Below are the code and all the weights of a small trained network. Each question names an input and a target symbol and asks about switching units off, where a switched-off unit gives its printed mean instead of its output.

import numpy as np


def w(rows, s, z=0):
    codes = np.array(rows[::2]) - 128.0
    scale = np.full(codes.shape[1], s)
    scale[-1] = z or s
    return codes * scale


def softmax(a):
    e = np.exp(a - a.max(-1, keepdims=True))
    return e / e.sum(-1, keepdims=True)


def log_softmax(a):
    a = a - a.max(-1, keepdims=True)
    return a - np.log(np.exp(a).sum(-1, keepdims=True))


def net(x, mask):
    ids = ['αβδεζηθμξστω'.index(c) for c in x.split()]
    T = len(ids)
    res = E[ids] + P[:T]
    u = 0
    for l in range(3):
        r = res
        for j in range(3):
            rows = slice(2 * j, 2 * j + 2)
            q, k, v = (r @ M[l][rows].T for M in (Q, K, V))
            z = softmax(np.where(np.tri(T) > 0, q @ k.T / 2**0.5, -1e9)) @ v
            o = O[l][rows]
            res = res + np.where(mask[u + j], z, o[:, -1]) @ o[:, :-1]
        u += 3
    return log_softmax(res[-1] @ U[:, :-1].T + U[:, -1])


Q, K, V, O = {}, {}, {}, {}
E = w([
[77,132,132,64,209,87,152,37,205],'α',
[103,181,182,79,103,37,52,74,173],'β',
[144,127,122,62,195,89,99,97,235],'δ',
[73,122,146,168,117,65,179,53,38],'ε',
[69,190,174,110,194,73,62,67,173],'ζ',
[140,179,103,92,124,101,76,47,203],'η',
[69,123,236,170,46,193,214,235,118],'θ',
[91,15,190,33,232,130,106,117,65],'μ',
[140,69,73,188,208,181,42,69,93],'ξ',
[232,106,147,63,126,199,1,145,124],'σ',
[242,206,245,140,237,113,165,76,157],'τ',
[88,240,123,200,125,106,60,76,223],'ω',
],0.0084)
P = w([
[109,253,89,51,211,49,77,158,106],'0',
[138,206,97,82,188,82,107,137,103],'1',
[137,180,104,75,165,112,116,114,126],'2',
[138,163,120,75,165,123,115,98,136],'3',
[140,151,136,87,167,133,123,90,132],'4',
[149,146,149,97,156,136,128,79,134],'5',
[147,139,154,109,155,146,125,70,132],'6',
[146,132,171,117,151,148,125,67,135],'7',
[151,126,189,130,152,146,122,68,129],'8',
[155,113,197,143,145,151,124,64,135],'9',
[156,108,207,155,147,156,120,61,138],'10',
[158,99,231,166,149,150,114,70,123],'11',
[177,87,233,177,139,154,114,54,117],'12',
[189,97,236,183,152,171,118,54,108],'13',
],0.0057)
Q[0] = w([
[128,45,101,141,109,253,45,177,38],'L0H1',
[123,19,57,166,57,255,58,200,34],'L0H1',
[139,158,234,74,158,223,97,70,205],'L0H2',
[140,197,226,80,170,172,122,88,210],'L0H2',
[197,41,152,128,223,175,42,6,85],'L0H3',
[157,230,72,138,71,74,187,161,139],'L0H3',
],0.0051)
K[0] = w([
[22,32,31,172,39,208,40,221,43],'L0H1',
[3,67,22,158,22,152,35,238,92],'L0H1',
[81,103,237,218,43,215,232,229,105],'L0H2',
[111,138,243,225,99,200,211,200,144],'L0H2',
[218,123,137,137,229,150,66,16,142],'L0H3',
[27,157,95,104,48,74,166,195,215],'L0H3',
],0.0061)
V[0] = w([
[220,159,235,94,203,87,165,16,157],'L0H1',
[129,29,89,59,70,218,206,149,137],'L0H1',
[118,172,100,74,221,24,37,22,161],'L0H2',
[194,177,186,176,225,59,2,10,158],'L0H2',
[87,199,6,89,104,61,149,160,147],'L0H3',
[192,90,191,208,176,229,117,69,51],'L0H3',
],0.0052)
O[0] = w([
[90,167,245,142,145,76,155,66,148,252],'L0H1',
[147,40,88,87,113,126,186,141,163,55],'L0H1',
[2,204,124,44,87,105,73,139,106,188],'L0H2',
[54,212,198,62,78,175,53,121,130,220],'L0H2',
[126,204,23,104,108,23,105,162,128,107],'L0H3',
[113,85,187,149,174,216,120,42,139,157],'L0H3',
],0.005,0.012)
Q[1] = w([
[136,131,63,126,143,49,103,136,179],'L1H1',
[136,171,146,171,179,64,147,124,153],'L1H1',
[66,169,113,96,72,42,94,125,190],'L1H2',
[147,109,217,155,139,196,147,148,98],'L1H2',
[63,141,175,94,80,110,101,111,216],'L1H3',
[254,50,84,206,224,116,105,116,201],'L1H3',
],0.006)
K[1] = w([
[78,103,5,122,104,80,35,115,13],'L1H1',
[79,52,109,163,52,138,146,133,149],'L1H1',
[220,190,187,58,212,154,164,126,65],'L1H2',
[86,18,118,209,120,133,145,115,144],'L1H2',
[181,91,218,195,125,196,236,107,105],'L1H3',
[152,177,63,41,250,106,1,33,181],'L1H3',
],0.0054)
V[1] = w([
[187,127,150,202,194,116,56,34,135],'L1H1',
[128,143,193,92,83,218,126,169,149],'L1H1',
[58,69,61,155,2,59,93,131,188],'L1H2',
[149,32,154,205,138,213,192,40,97],'L1H2',
[143,150,95,21,244,61,37,99,163],'L1H3',
[176,204,168,141,245,197,82,114,176],'L1H3',
],0.0053)
O[1] = w([
[107,92,161,151,103,56,27,78,181,188],'L1H1',
[97,109,169,119,110,193,73,207,31,167],'L1H1',
[189,79,123,174,131,88,118,201,74,51],'L1H2',
[156,64,213,147,66,160,201,91,135,54],'L1H2',
[190,135,115,54,253,113,103,74,155,212],'L1H3',
[96,175,148,140,215,205,121,89,151,247],'L1H3',
],0.0053,0.014)
Q[2] = w([
[213,73,125,189,126,116,201,192,21],'L2H1',
[160,8,2,114,104,97,99,179,19],'L2H1',
[99,176,107,70,217,61,32,37,202],'L2H2',
[170,83,38,144,11,138,240,248,25],'L2H2',
[196,28,121,174,83,131,202,163,89],'L2H3',
[82,239,190,118,211,100,54,31,141],'L2H3',
],0.0055)
K[2] = w([
[68,231,66,24,144,113,79,204,111],'L2H1',
[107,175,63,83,199,59,243,188,97],'L2H1',
[140,27,174,192,60,198,196,179,41],'L2H2',
[116,180,23,19,156,6,71,52,123],'L2H2',
[83,196,51,95,156,15,63,139,164],'L2H3',
[130,103,200,197,88,254,202,196,89],'L2H3',
],0.0046)
V[2] = w([
[236,38,56,132,215,145,57,92,155],'L2H1',
[242,149,219,149,160,39,223,171,206],'L2H1',
[194,44,88,119,255,219,100,61,238],'L2H2',
[199,177,118,9,101,130,83,160,241],'L2H2',
[117,33,137,36,55,212,38,251,48],'L2H3',
[236,212,80,223,57,219,33,153,242],'L2H3',
],0.0054)
O[2] = w([
[59,2,92,177,39,60,18,132,202,102],'L2H1',
[131,209,230,19,67,242,74,227,202,60],'L2H1',
[115,53,101,105,210,178,57,136,254,192],'L2H2',
[147,132,218,47,20,143,65,193,160,193],'L2H2',
[10,87,96,21,112,228,43,229,21,5],'L2H3',
[251,216,102,228,42,240,10,88,155,111],'L2H3',
],0.0061,0.011)
U = w([
[176,202,113,219,102,174,76,139,65,114],'α',
[144,101,138,87,132,126,109,178,151,115],'β',
[144,137,186,105,116,112,90,143,25,87],'δ',
[103,42,80,239,140,56,91,111,216,119],'ε',
[83,133,176,44,51,254,23,180,153,145],'ζ',
[177,162,148,121,115,157,177,91,224,76],'η',
[29,79,164,53,186,144,180,182,113,94],'θ',
[141,96,111,83,148,79,189,140,139,114],'μ',
[158,134,125,111,94,125,101,127,111,108],'ξ',
[189,174,65,116,231,235,187,140,15,164],'σ',
[118,139,156,132,148,109,109,149,71,2],'τ',
[139,91,122,202,89,22,234,45,61,226],'ω',
],0.0059,0.0044)

Each question gives the input, a string of symbols that net reads in full, and the target symbol t.
The units are the heads (2 rows each of Q, K, V and O). Each row of codes is followed by its name. A weight is (code - 128) times the scale printed after its matrix; where a second scale follows, it is the last column's (O and U).
mask holds one flag per head, layer by layer. A switched-off head (its flag False) gives its mean, the last column of its rows in O, instead of its output. The means were averaged over made-up inputs and are rounded, as every weight is.
A unit's drop is (log p(t) with every unit on - log p(t) with that unit switched off) / (log p(t) with every unit on - log p(t) with every unit switched off).
The circuit of an input: a set's keep is (log p(t) with only the set's units on - log p(t) with every unit switched off) / (log p(t) with every unit on - log p(t) with every unit switched off). Starting from all 9 units, units are removed one at a time, each time the one whose removal leaves the highest keep (on an exact tie, the one counted first), for as long as the keep stays at least 0.8.
circuit, biggest first: the units of the circuit, biggest drop first
most important unit: the unit with the biggest drop
which heads matter: for each layer, one digit per head in row order, 1 if its drop is at least 0.15 and else 0, layers parted by /
input ζ ξ α ξ τ ξ η, target ε: circuit, biggest first => (L2H1, L2H2)
input ζ ξ ω τ δ η τ θ τ ξ, target ζ: circuit, biggest first => (L0H2, L2H1)
input ω ζ τ ξ σ ω ζ ω ε α ζ θ ξ, target σ: which heads matter => 110 / 001 / 011
input τ σ ω β ξ σ α, target ζ: circuit, biggest first => (L2H3, L0H1)
input τ ξ ξ ζ τ τ ξ α ω ξ τ δ ξ ω, target ε: circuit, biggest first => (L2H1, L2H2)
input τ τ ξ ξ ξ ξ δ ζ τ τ ε β β, target ω: most important unit => L1H3
input ω ω ξ ω θ β τ μ τ τ ξ β ξ ξ, target ω: circuit, biggest first => (L1H3, L2H2)
input ξ ω τ τ ζ τ τ τ τ ξ ζ ε ξ α, target ε: which heads matter => 101 / 010 / 110
input ξ τ τ σ α τ ω ξ μ ε θ α, target σ: circuit, biggest first => (L1H3, L2H3, L2H1, L0H2)
input τ ω η ξ μ α ω τ τ μ τ τ ξ, target ε: which heads matter => 001 / 000 / 110
input μ ε α, target ω: which heads matter => 000 / 001 / 010
input θ τ τ τ τ ω, target ζ: circuit, biggest first => (L2H3, L0H1)
input τ τ θ, target ζ: which heads matter => 110 / 001 / 011
input μ τ τ α θ η, target σ: most important unit => L1H3
input θ ξ ξ τ, target ω: circuit, biggest first => (L2H2, L1H3)
input τ ξ ξ τ ω τ ω τ ξ ω δ, target ε: which heads matter => 001 / 000 / 110
input ξ β ζ, target ε: which heads matter => 000 / 000 / 100
input τ θ δ ξ τ τ, target ζ: circuit, biggest first => (L2H3, L1H3)
input ω δ ξ σ ξ τ ξ ξ ζ τ θ ζ, target σ: circuit, biggest first => (L1H3, L2H3, L0H2, L2H1)
input τ ω ξ τ ξ δ τ ξ τ β τ τ θ, target ζ: which heads matter => 001 / 101 / 011
input τ μ β, target θ: which heads matter => 000 / 000 / 001
input η η ω ω, target α: circuit, biggest first => (L2H3, L1H2, L0H3, L0H1)
input α ω ξ τ α θ ω τ ω ξ β θ, target ε: circuit, biggest first => (L0H3, L2H1)
input τ τ ξ α β τ τ τ τ ω μ ω σ, target ζ: which heads matter => 000 / 000 / 001
input μ β ζ ε η τ ξ ζ τ τ β α μ, target θ: circuit, biggest first => (L2H3, L0H3)
input δ τ σ τ β μ τ μ η ω ξ β β, target ε: circuit, biggest first => (L2H1, L2H2)
input ω τ τ τ ξ τ ξ θ ξ τ τ η, target ζ: circuit, biggest first => (L2H1, L2H3, L0H2, L1H3)
input τ ξ τ ω θ τ δ α τ α, target ζ: most important unit => L2H1
input ξ η ε θ τ β, target ζ: which heads matter => 110 / 000 / 101
